Look-ups in named tables: a row name and a column name give one cell, copied from the table.

tinul:
,zeseve,lafebor,vur,giz,pev
mesezo,50.4,44.7,48.0,25.5,47.8
nelirit,50.5,52.0,46.9,49.9,49.1
pupu,33.7,63.1,24.8,93.6,48.4
sig,55.0,42.0,48.0,26.5,46.8
fil,23.9,50.3,38.9,61.0,37.3
luz,51.9,64.2,56.9,80.6,32.6
dinevus,38.7,49.3,47.8,40.0,42.3
zos,61.7,48.6,59.2,60.2,56.4
ral,64.2,34.6,56.0,21.1,43.6
fepamu,49.4,60.3,57.2,23.2,39.0
gasiz,63.5,43.7,42.2,51.2,50.5
zakirav,15.7,61.0,18.4,99.3,42.9
noz,52.6,44.5,45.3,75.7,50.7
tezof,42.2,53.0,50.7,45.7,47.9

giz of zakirav is 99.3
pev of ral is 43.6
giz of fepamu is 23.2
lafebor of dinevus is 49.3
vur of gasiz is 42.2
zeseve of luz is 51.9
zeseve of fepamu is 49.4
lafebor of zos is 48.6
giz of sig is 26.5
vur of ral is 56.0
giz of dinevus is 40.0

luz:
         kapuros  guvoror  toropa  fiv  lif  mapo  sab  lav
suladi        21       63      32   -7   33    50   19  -20
lilun         -1       43      46   -4   24    11  -17  -52
butopap       -6       34      45   -2   20     1  -23  -53
zameb         -3       39      46   -3   22     6  -21  -53
nev            7       54      43   -6   29    27   -5  -44
tutez          4       50      44   -6   28    22   -9  -47
rala          19       62      35   -7   33    46   14  -27
tapap         -8       30      45   -1   18    -4  -26  -53
fabed         13       59      40   -7   31    37    4  -36
vus            2       48      45   -5   26    16  -14  -50
vev           16       61      38   -8   32    41    9  -32
negibi        10       56      42   -7   30    31   -1  -40

toropa of tutez: 44
mapo of lilun: 11
fiv of lilun: -4
lav of vus: -50
kapuros of butopap: -6
mapo of vev: 41
lav of suladi: -20
guvoror of fabed: 59
lif of zameb: 22
kapuros of vev: 16
sab of vus: -14
lif of lilun: 24
lav of tutez: -47
fiv of rala: -7
fiv of negibi: -7
fiv of nev: -6
toropa of vev: 38
toropa of nev: 43

zoloka
fields: pab, katabop, mefudan
netute: [0.6, -0.3, -0.6]
ziv: [-0.1, 0.5, -0.8]
difo: [-0.6, 0.4, -0.8]
karot: [0.4, -0.6, -0.8]

What is the mefudan of ziv in zoloka?
-0.8
What is the pab of difo in zoloka?
-0.6
What is the katabop of karot in zoloka?
-0.6
What is the pab of karot in zoloka?
0.4
What is the pab of netute in zoloka?
0.6
What is the katabop of ziv in zoloka?
0.5
What is the pab of ziv in zoloka?
-0.1
What is the mefudan of netute in zoloka?
-0.6
What is the mefudan of karot in zoloka?
-0.8
What is the mefudan of difo in zoloka?
-0.8
What is the katabop of difo in zoloka?
0.4
What is the katabop of netute in zoloka?
-0.3
Which row has the largest pab? netute

fereka =
,tav,vupoka,mibidi,luzezin,kir
mereg,58625,32309,30052,61268,70690
gam,53789,90296,33183,49533,31671
berafib,62403,42755,67000,65658,21397
pep,59524,15463,63388,74413,28771
lod,54829,41710,21801,50568,77594
vib,75221,48729,30885,56861,48019
gafirud,50914,37648,47224,53866,43274
vumidu,82483,59648,74824,19267,42949
fof,62315,51136,55894,66193,38494

kir of mereg: 70690
kir of gafirud: 43274
luzezin of berafib: 65658
tav of mereg: 58625
tav of vumidu: 82483
tav of fof: 62315
luzezin of vib: 56861
vupoka of vib: 48729
mibidi of berafib: 67000
luzezin of gam: 49533
vupoka of berafib: 42755
luzezin of lod: 50568
kir of berafib: 21397
kir of vumidu: 42949
tav of pep: 59524
mibidi of lod: 21801
mibidi of mereg: 30052
tav of berafib: 62403
vupoka of lod: 41710
Row with the largest vupoka: gam

Table ladi
columns: vis, fovo, riz, nepo
kiboko: [0.571, 0.458, 0.510, 0.608]
fon: [0.864, 0.526, 0.702, 0.384]
kidur: [0.523, 0.572, 0.558, 0.547]
kekesa: [0.598, 0.727, 0.651, 0.637]
vilefa: [0.537, 0.579, 0.566, 0.558]
vaseme: [0.605, 0.691, 0.674, 0.632]
veki: [0.544, 0.444, 0.489, 0.597]
vopabi: [0.311, 0.298, 0.391, 0.539]
geruv: [0.662, 0.472, 0.567, 0.407]
rov: [0.530, 0.432, 0.497, 0.470]
gona: [0.213, 0.451, 0.311, 0.696]

vis of kekesa is 0.598
nepo of kidur is 0.547
nepo of kiboko is 0.608
riz of vilefa is 0.566
nepo of rov is 0.470
nepo of veki is 0.597
nepo of vopabi is 0.539
riz of kekesa is 0.651
riz of kiboko is 0.510
vis of geruv is 0.662
fovo of fon is 0.526
fovo of kekesa is 0.727
fovo of vilefa is 0.579
riz of vaseme is 0.674
fovo of vopabi is 0.298
vis of vaseme is 0.605

pum:
|  | tup | tis | bil | banika | pade | gugaf | nak | bisal |
|---|---|---|---|---|---|---|---|---|
| pavorek | 738 | 415 | 746 | 132 | 99 | 696 | 887 | 178 |
| lesazar | 738 | 371 | 582 | 449 | 623 | 866 | 887 | 246 |
| vuri | 738 | 371 | 582 | 354 | 213 | 866 | 887 | 172 |

pavorek, pade -> 99
lesazar, banika -> 449
pavorek, nak -> 887
vuri, pade -> 213
vuri, nak -> 887
vuri, bil -> 582
pavorek, banika -> 132
lesazar, bil -> 582
vuri, tup -> 738
lesazar, bisal -> 246
pavorek, bisal -> 178
lesazar, tup -> 738
pavorek, tup -> 738
vuri, banika -> 354
pavorek, bil -> 746
vuri, bisal -> 172

losiz.csv
,kolunas,noz,rut,kezuser
puf,2.523,11.968,59.299,-45.547
kun,10.594,-91.071,52.157,41.127
neseker,51.559,-90.592,29.496,29.109
kozil,-47.071,-88.243,71.102,12.881
zipile,-55.098,36.086,-29.961,-16.516
tuk,-43.331,26.058,-16.945,3.647
vip,-18.225,20.530,9.438,2.120
pab,9.545,0.954,47.487,-13.319
funumok,-24.228,31.789,-3.107,-4.005
kipuga,61.405,30.641,65.335,-12.475
gen,-44.658,30.647,-23.038,-12.844

funumok, kolunas -> -24.228
gen, kolunas -> -44.658
kozil, rut -> 71.102
kozil, noz -> -88.243
zipile, noz -> 36.086
vip, kolunas -> -18.225
puf, rut -> 59.299
vip, noz -> 20.530
kozil, kolunas -> -47.071
gen, rut -> -23.038
neseker, kolunas -> 51.559
tuk, rut -> -16.945
kipuga, noz -> 30.641
zipile, kezuser -> -16.516
gen, kezuser -> -12.844
puf, noz -> 11.968
pab, kolunas -> 9.545
pab, noz -> 0.954
kun, rut -> 52.157
puf, kezuser -> -45.547
Which row has the largest kezuser? kun

